Below is a small trained network, with its code and all its weights. Each question gives an input and a class and asks what happens when units are switched off, that is, made to give their printed mean instead of their output.

import numpy as np


def w(rows, s, z=0):
    codes = np.array(rows[::2]) - 128.0
    scale = np.full(codes.shape[1], s)
    scale[-1] = z or s
    return codes * scale


def f(y):
    return y / 2 * (1 + np.tanh(0.7978845608 * (y + 0.044715 * y**3)))


def log_softmax(a):
    a = a - a.max(-1, keepdims=True)
    return a - np.log(np.exp(a).sum(-1, keepdims=True))


def net(x, mask):
    res = np.array(x, float).reshape(1, 4) / 4 @ E
    y = f(res @ A[0][:, :-1].T + A[0][:, -1])
    res = res + np.where(mask, y, B[0][:, -1]) @ B[0][:, :-1]
    return log_softmax(res[-1] @ U[:, :-1].T + U[:, -1])


A, B = {}, {}
E = w([
[182,86,2,108],'x0',
[139,32,148,178],'x1',
[213,154,185,189],'x2',
[100,113,113,182],'x3',
],0.0081)
A[0] = w([
[201,70,116,45,114],'N1',
[149,128,144,150,84],'N2',
[105,70,244,189,144],'N3',
[117,59,79,120,174],'N4',
[97,190,185,78,180],'N5',
[110,118,115,143,60],'N6',
[200,196,142,160,247],'N7',
[117,117,123,142,74],'N8',
[82,142,126,78,207],'N9',
[151,120,114,119,171],'N10',
[122,125,148,183,246],'N11',
[124,195,197,138,191],'N12',
[143,94,119,96,88],'N13',
[130,81,105,84,86],'N14',
[131,99,178,138,144],'N15',
[249,148,134,52,150],'N16',
[77,147,125,62,227],'N17',
[110,154,125,86,210],'N18',
[113,128,132,127,193],'N19',
[98,76,152,142,86],'N20',
[163,149,129,134,94],'N21',
[101,70,91,159,24],'N22',
[115,133,127,131,60],'N23',
[127,158,156,103,165],'N24',
[120,196,206,73,216],'N25',
[168,132,124,112,55],'N26',
[108,87,172,130,103],'N27',
[144,145,135,166,255],'N28',
[148,98,109,146,170],'N29',
[177,58,108,55,193],'N30',
[78,130,129,147,67],'N31',
[115,153,123,112,163],'N32',
[141,121,152,172,177],'N33',
],0.016,0.0026)
B[0] = w([
[96,188,182,224,181],'N1',
[145,145,113,87,142],'N2',
[251,94,53,74,255],'N3',
[106,41,185,138,201],'N4',
[54,70,126,143,222],'N5',
[122,134,137,99,128],'N6',
[172,87,27,80,222],'N7',
[129,129,133,104,127],'N8',
[69,132,114,112,182],'N9',
[125,134,110,169,144],'N10',
[155,104,95,107,184],'N11',
[122,45,208,113,232],'N12',
[110,129,167,153,140],'N13',
[102,104,187,145,161],'N14',
[159,98,107,133,166],'N15',
[212,222,99,153,199],'N16',
[44,131,98,118,198],'N17',
[80,105,74,139,170],'N18',
[123,125,128,132,141],'N19',
[169,132,92,67,155],'N20',
[150,156,105,90,141],'N21',
[109,93,133,55,171],'N22',
[124,143,145,108,122],'N23',
[109,92,130,116,165],'N24',
[61,22,135,129,242],'N25',
[155,160,131,110,133],'N26',
[164,120,107,87,156],'N27',
[140,97,72,128,173],'N28',
[98,120,96,172,161],'N29',
[67,114,160,243,194],'N30',
[136,180,153,109,142],'N31',
[100,121,90,129,147],'N32',
[149,112,83,93,172],'N33',
],0.028,0.0097)
U = w([
[206,172,65,185,147],'0',
[135,132,163,204,42],'1',
[103,125,164,35,29],'2',
[1,43,135,126,204],'3',
[186,44,82,94,204],'4',
[125,210,197,56,4],'5',
],0.0073,0.0018)

Each question gives the input, the list of numbers given to net, and the class t.
The units are the neurons (one row each of A and B). Each row of codes is followed by its name. A weight is (code - 128) times the scale printed after its matrix; where a second scale follows, it is the last column's (A, B and U).
mask holds one flag per neuron, in row order. A switched-off neuron (its flag False) gives its mean, the last column of its row in B, instead of its output. The means were averaged over made-up inputs and are rounded, as every weight is.
A unit's drop is (log p(t) with every unit on - log p(t) with that unit switched off) / (log p(t) with every unit on - log p(t) with every unit switched off).
The circuit of an input: a set's keep is (log p(t) with only the set's units on - log p(t) with every unit switched off) / (log p(t) with every unit on - log p(t) with every unit switched off). Starting from the 12 units with the biggest drops (on a tie, the unit counted first), units are removed one at a time, each time the one whose removal leaves the highest keep (on an exact tie, the one counted first), for as long as the keep stays at least 0.8.
units of the circuit, in order: the units of the circuit, biggest drop first
top k neurons: the k neurons with the biggest drops, biggest first
drop of u: that unit's drop, to one decimal
input [5,-7,-2,-6], class 3: units of the circuit, in order => (N3)
input [2,-2,8,-1], class 0: units of the circuit, in order => (N16 N4)
input [-8,-8,8,5], class 4: top 2 neurons => (N3 N7)
input [5,2,1,2], class 3: top 4 neurons => (N3 N4 N16 N22)
input [5,4,4,-2], class 1: top 3 neurons => (N3 N30 N1)
input [8,5,-6,-6], class 3: top 2 neurons => (N4 N22)
input [6,-7,-3,-1], class 1: top 4 neurons => (N16 N25 N5 N1)
input [-2,-8,6,-3], class 3: top 2 neurons => (N3 N25)
input [4,-2,2,-8], class 0: drop of N16 => 0.3
input [8,-7,-3,-3], class 1: drop of N16 => 0.4
input [5,0,1,3], class 1: drop of N12 => 0.1
